Below is a small trained network, with its code and all its weights. Each question gives an input and a target symbol and asks what happens when units are switched off, that is, made to give their printed mean instead of their output.

import numpy as np


def w(rows, s, z=0):
    codes = np.array(rows[::2]) - 128.0
    scale = np.full(codes.shape[1], s)
    scale[-1] = z or s
    return codes * scale


def norm(h):
    return h / np.sqrt((h * h).mean(-1, keepdims=True) + 1e-5)


def f(y):
    return y / 2 * (1 + np.tanh(0.7978845608 * (y + 0.044715 * y**3)))


def softmax(a):
    e = np.exp(a - a.max(-1, keepdims=True))
    return e / e.sum(-1, keepdims=True)


def log_softmax(a):
    a = a - a.max(-1, keepdims=True)
    return a - np.log(np.exp(a).sum(-1, keepdims=True))


def net(x, mask):
    ids = ['αγδθξσ'.index(c) for c in x.split()]
    T = len(ids)
    res = E[ids] + P[:T]
    u = 0
    for l in range(3):
        q, k, v = (norm(res) @ M[l].T for M in (Q, K, V))
        z = softmax(np.where(np.tri(T) > 0, q @ k.T / 2**0.5, -1e9)) @ v
        res = res + np.where(mask[u], z, O[l][:, -1]) @ O[l][:, :-1]
        u += 1
        y = f(norm(res) @ A[l][:, :-1].T + A[l][:, -1])
        res = res + np.where(mask[u : u + 8], y, B[l][:, -1]) @ B[l][:, :-1]
        u += 8
    return log_softmax(norm(res)[-1] @ U[:, :-1].T + U[:, -1])


Q, K, V, O, A, B = {}, {}, {}, {}, {}, {}
E = w([
[102,181,77],'α',
[150,143,84],'γ',
[212,9,162],'δ',
[205,135,133],'θ',
[155,7,27],'ξ',
[215,170,152],'σ',
],0.014)
P = w([
[255,176,95],'0',
[139,91,31],'1',
[191,152,108],'2',
[40,80,151],'3',
[91,148,204],'4',
[101,126,156],'5',
[67,83,113],'6',
[175,140,80],'7',
[84,128,189],'8',
],0.0078)
Q[0] = w([
[253,149,62],'0.h0',
[252,34,204],'0.h0',
],0.0065)
K[0] = w([
[132,51,156],'0.h0',
[254,75,115],'0.h0',
],0.0093)
V[0] = w([
[225,255,58],'0.h0',
[151,87,59],'0.h0',
],0.0055)
O[0] = w([
[178,108,2,247],'0.h0',
[152,82,103,254],'0.h0',
],0.0083,0.0027)
A[0] = w([
[10,254,56,130],'0.n0',
[32,55,214,250],'0.n1',
[140,96,163,148],'0.n2',
[144,219,176,158],'0.n3',
[97,137,238,175],'0.n4',
[179,87,202,171],'0.n5',
[158,194,92,171],'0.n6',
[138,227,135,68],'0.n7',
],0.0084,0.0021)
B[0] = w([
[214,212,88,186],'0.n0',
[144,119,2,149],'0.n1',
[182,156,97,165],'0.n2',
[112,25,55,132],'0.n3',
[145,120,74,100],'0.n4',
[229,210,54,255],'0.n5',
[44,129,57,219],'0.n6',
[93,23,131,124],'0.n7',
],0.0082,0.0024)
Q[1] = w([
[141,160,171],'1.h0',
[195,3,27],'1.h0',
],0.012)
K[1] = w([
[111,206,210],'1.h0',
[254,24,39],'1.h0',
],0.0059)
V[1] = w([
[160,33,189],'1.h0',
[191,77,1],'1.h0',
],0.0083)
O[1] = w([
[9,23,33,137],'1.h0',
[2,244,211,252],'1.h0',
],0.0052,0.014)
A[1] = w([
[131,103,148,111],'1.n0',
[99,41,125,143],'1.n1',
[180,148,137,114],'1.n2',
[252,34,199,104],'1.n3',
[177,51,90,255],'1.n4',
[149,103,134,92],'1.n5',
[106,121,206,241],'1.n6',
[127,129,150,52],'1.n7',
],0.015,0.00098)
B[1] = w([
[165,105,107,109],'1.n0',
[215,55,115,231],'1.n1',
[98,107,88,191],'1.n2',
[249,213,215,248],'1.n3',
[155,203,130,252],'1.n4',
[163,111,135,122],'1.n5',
[153,184,78,109],'1.n6',
[126,117,94,108],'1.n7',
],0.016,0.0042)
Q[2] = w([
[183,248,16],'2.h0',
[57,201,107],'2.h0',
],0.014)
K[2] = w([
[182,174,253],'2.h0',
[188,174,126],'2.h0',
],0.015)
V[2] = w([
[43,99,145],'2.h0',
[169,246,6],'2.h0',
],0.013)
O[2] = w([
[120,185,175,44],'2.h0',
[100,5,142,252],'2.h0',
],0.015,0.013)
A[2] = w([
[162,93,105,127],'2.n0',
[92,131,87,93],'2.n1',
[254,135,87,130],'2.n2',
[111,120,132,165],'2.n3',
[56,156,174,123],'2.n4',
[164,28,152,169],'2.n5',
[100,145,90,175],'2.n6',
[49,136,190,255],'2.n7',
],0.016,0.0018)
B[2] = w([
[72,192,143,173],'2.n0',
[207,87,121,143],'2.n1',
[103,117,250,180],'2.n2',
[140,100,151,137],'2.n3',
[14,135,176,123],'2.n4',
[101,241,164,251],'2.n5',
[205,89,102,133],'2.n6',
[66,122,250,135],'2.n7',
],0.014)
U = w([
[23,2,109,153],'α',
[85,152,199,183],'γ',
[52,201,96,48],'δ',
[210,123,171,179],'θ',
[82,184,38,2],'ξ',
[171,69,54,110],'σ',
],0.0081,0.0032)

Each question gives the input, a string of symbols that net reads in full, and the target symbol t.
The units are the heads (2 rows each of Q, K, V and O) and the neurons (one row each of A and B). Each row of codes is followed by its name. A weight is (code - 128) times the scale printed after its matrix; where a second scale follows, it is the last column's (O, A, B and U).
mask holds one flag per unit, layer by layer, with each layer's heads first. A switched-off unit (its flag False) gives its mean, the last column of its rows in O or B, instead of its output. The means were averaged over made-up inputs and are rounded, as every weight is.
A unit's drop is (log p(t) with every unit on - log p(t) with that unit switched off) / (log p(t) with every unit on - log p(t) with every unit switched off).
The circuit of an input: a set's keep is (log p(t) with only the set's units on - log p(t) with every unit switched off) / (log p(t) with every unit on - log p(t) with every unit switched off). Starting from the 12 units with the biggest drops (on a tie, the unit counted first), units are removed one at a time, each time the one whose removal leaves the highest keep (on an exact tie, the one counted first), for as long as the keep stays at least 0.8.
units of the circuit, in order: the units of the circuit, biggest drop first
unit that matters most: the unit with the biggest drop
top k neurons: the k neurons with the biggest drops, biggest first
k most important neurons of layer l: the k neurons of layer l with the biggest drops, biggest first
drop of u: that unit's drop, to one decimal
input ξ ξ γ α α θ, target α: unit that matters most	1.n3
input δ ξ δ δ ξ ξ θ, target δ: top 2 neurons	(0.n5 1.n4)
input ξ σ θ σ, target α: top 2 neurons	(1.n3 1.n4)
input ξ γ ξ δ α, target σ: top 3 neurons	(0.n0 1.n3 0.n6)
input α ξ γ δ δ δ θ σ, target δ: top 3 neurons	(0.n6 2.n2 2.n5)
input α α γ ξ α δ σ, target δ: top 3 neurons	(0.n5 2.n2 1.n3)
input γ α ξ ξ α, target α: units of the circuit, in order	(1.n3 0.n6 2.n5)
input ξ σ ξ ξ σ α, target α: units of the circuit, in order	(1.n3 2.n5 0.n6)
input ξ σ θ θ δ δ γ, target α: top 3 neurons	(1.n1 1.n3 2.n5)
input α ξ γ α θ, target α: top 2 neurons	(1.n3 0.n0)
input δ σ γ, target α: 4 most important neurons of layer 0	(0.n5 0.n6 0.n0 0.n2)
input σ ξ δ θ, target ξ: top 3 neurons	(1.n3 2.n2 1.n1)
input ξ α α σ, target α: top 2 neurons	(1.n3 1.n4)
input θ δ θ α σ α, target σ: top 3 neurons	(0.n0 1.n3 2.n5)
input ξ γ θ α δ α α ξ θ, target ξ: 3 most important neurons of layer 1	(1.n3 1.n1 1.n2)
input θ α ξ δ θ δ σ θ, target δ: drop of 0.n0	0.1
